Below are the code and all the weights of a small trained network. Each question names an input and a class and asks about switching units off, where a switched-off unit gives its printed mean instead of its output.

import numpy as np


def w(rows, s, z=0):
    codes = np.array(rows[::2]) - 128.0
    scale = np.full(codes.shape[1], s)
    scale[-1] = z or s
    return codes * scale


def f(y):
    return np.maximum(y, 0)


def log_softmax(a):
    a = a - a.max(-1, keepdims=True)
    return a - np.log(np.exp(a).sum(-1, keepdims=True))


def net(x, mask):
    res = np.array(x, float).reshape(1, 7) / 4 @ E
    y = f(res @ A[0][:, :-1].T + A[0][:, -1])
    res = res + np.where(mask, y, B[0][:, -1]) @ B[0][:, :-1]
    return log_softmax(res[-1] @ U[:, :-1].T + U[:, -1])


A, B = {}, {}
E = w([
[136,110,119,128],'x0',
[164,125,196,251],'x1',
[126,192,15,196],'x2',
[242,189,135,85],'x3',
[132,121,124,127],'x4',
[133,117,123,127],'x5',
[131,122,125,129],'x6',
],0.014)
A[0] = w([
[130,132,91,150,69],'N0',
[199,136,121,106,22],'N1',
[110,73,244,79,127],'N2',
[108,62,238,46,32],'N3',
[18,50,130,164,33],'N4',
[3,106,122,116,25],'N5',
[223,136,151,145,84],'N6',
[119,145,158,114,42],'N7',
[222,187,110,60,39],'N8',
[165,111,165,223,65],'N9',
[114,138,159,103,76],'N10',
[79,148,79,19,130],'N11',
[93,203,9,187,57],'N12',
[148,146,202,211,164],'N13',
[80,145,82,31,56],'N14',
[132,156,59,161,62],'N15',
[37,77,102,165,78],'N16',
[135,138,82,56,113],'N17',
[178,61,75,142,3],'N18',
],0.013,0.0039)
B[0] = w([
[158,123,109,110,156],'N0',
[91,145,139,92,184],'N1',
[215,161,31,146,255],'N2',
[232,136,51,87,255],'N3',
[54,192,200,93,224],'N4',
[103,154,146,96,210],'N5',
[53,157,184,85,218],'N6',
[135,133,121,123,139],'N7',
[56,196,203,65,241],'N8',
[79,31,149,185,225],'N9',
[163,132,120,130,151],'N10',
[55,56,125,227,242],'N11',
[253,182,64,145,252],'N12',
[96,72,154,208,241],'N13',
[66,24,136,211,222],'N14',
[184,136,72,92,192],'N15',
[100,221,175,82,209],'N16',
[121,92,170,150,204],'N17',
[155,117,140,116,140],'N18',
],0.011,0.015)
U = w([
[75,14,117,233,253],'0',
[206,158,7,118,89],'1',
[49,205,191,43,25],'2',
],0.011,0.0039)

Each question gives the input, the list of numbers given to net, and the class t.
The units are the neurons (one row each of A and B). Each row of codes is followed by its name. A weight is (code - 128) times the scale printed after its matrix; where a second scale follows, it is the last column's (A, B and U).
mask holds one flag per neuron, in row order. A switched-off neuron (its flag False) gives its mean, the last column of its row in B, instead of its output. The means were averaged over made-up inputs and are rounded, as every weight is.
A unit's drop is (log p(t) with every unit on - log p(t) with that unit switched off) / (log p(t) with every unit on - log p(t) with every unit switched off).
The circuit of an input: a set's keep is (log p(t) with only the set's units on - log p(t) with every unit switched off) / (log p(t) with every unit on - log p(t) with every unit switched off). Starting from the 12 units with the biggest drops (on a tie, the unit counted first), units are removed one at a time, each time the one whose removal leaves the highest keep (on an exact tie, the one counted first), for as long as the keep stays at least 0.8.
units of the circuit, in order: the units of the circuit, biggest drop first
top k neurons: the k neurons with the biggest drops, biggest first
drop of u: that unit's drop, to one decimal
input [-3,0,5,8,-4,-7,-5], class 2: units of the circuit, in order : (N8)
input [-6,1,-2,0,-3,-8,7], class 1: top 3 neurons : (N11 N14 N9)
input [-6,-5,1,-6,3,-8,3], class 2: top 2 neurons : (N16 N4)
input [6,3,7,8,5,3,3], class 2: top 2 neurons : (N8 N6)
input [-2,1,-4,-4,1,-1,7], class 1: top 3 neurons : (N2 N8 N3)
input [-3,1,-6,-5,-4,-8,-5], class 1: top 2 neurons : (N2 N3)
input [-7,-5,-8,-4,-8,1,8], class 1: top 2 neurons : (N3 N2)
input [-4,0,-8,7,0,-1,3], class 1: top 2 neurons : (N2 N3)
input [2,7,6,8,3,-8,-3], class 2: top 2 neurons : (N6 N8)
input [-3,0,-3,-4,0,0,0], class 2: top 2 neurons : (N4 N12)
input [8,3,1,4,-6,-3,-1], class 2: top 3 neurons : (N11 N14 N6)
input [-5,-5,-5,5,8,4,8], class 0: top 3 neurons : (N11 N14 N12)
input [4,-6,5,2,2,5,7], class 0: drop of N14 : 0.5
input [-6,5,4,6,-5,-5,8], class 2: drop of N2 : 0.1
input [8,5,7,-4,-3,2,8], class 1: top neuron : (N12)
input [5,-8,7,3,-1,-5,7], class 0: drop of N14 : 1.0
input [4,-4,-4,2,0,-8,-1], class 0: drop of N15 : 0.2
input [-7,-5,3,4,-7,-2,-1], class 0: top 2 neurons : (N11 N14)
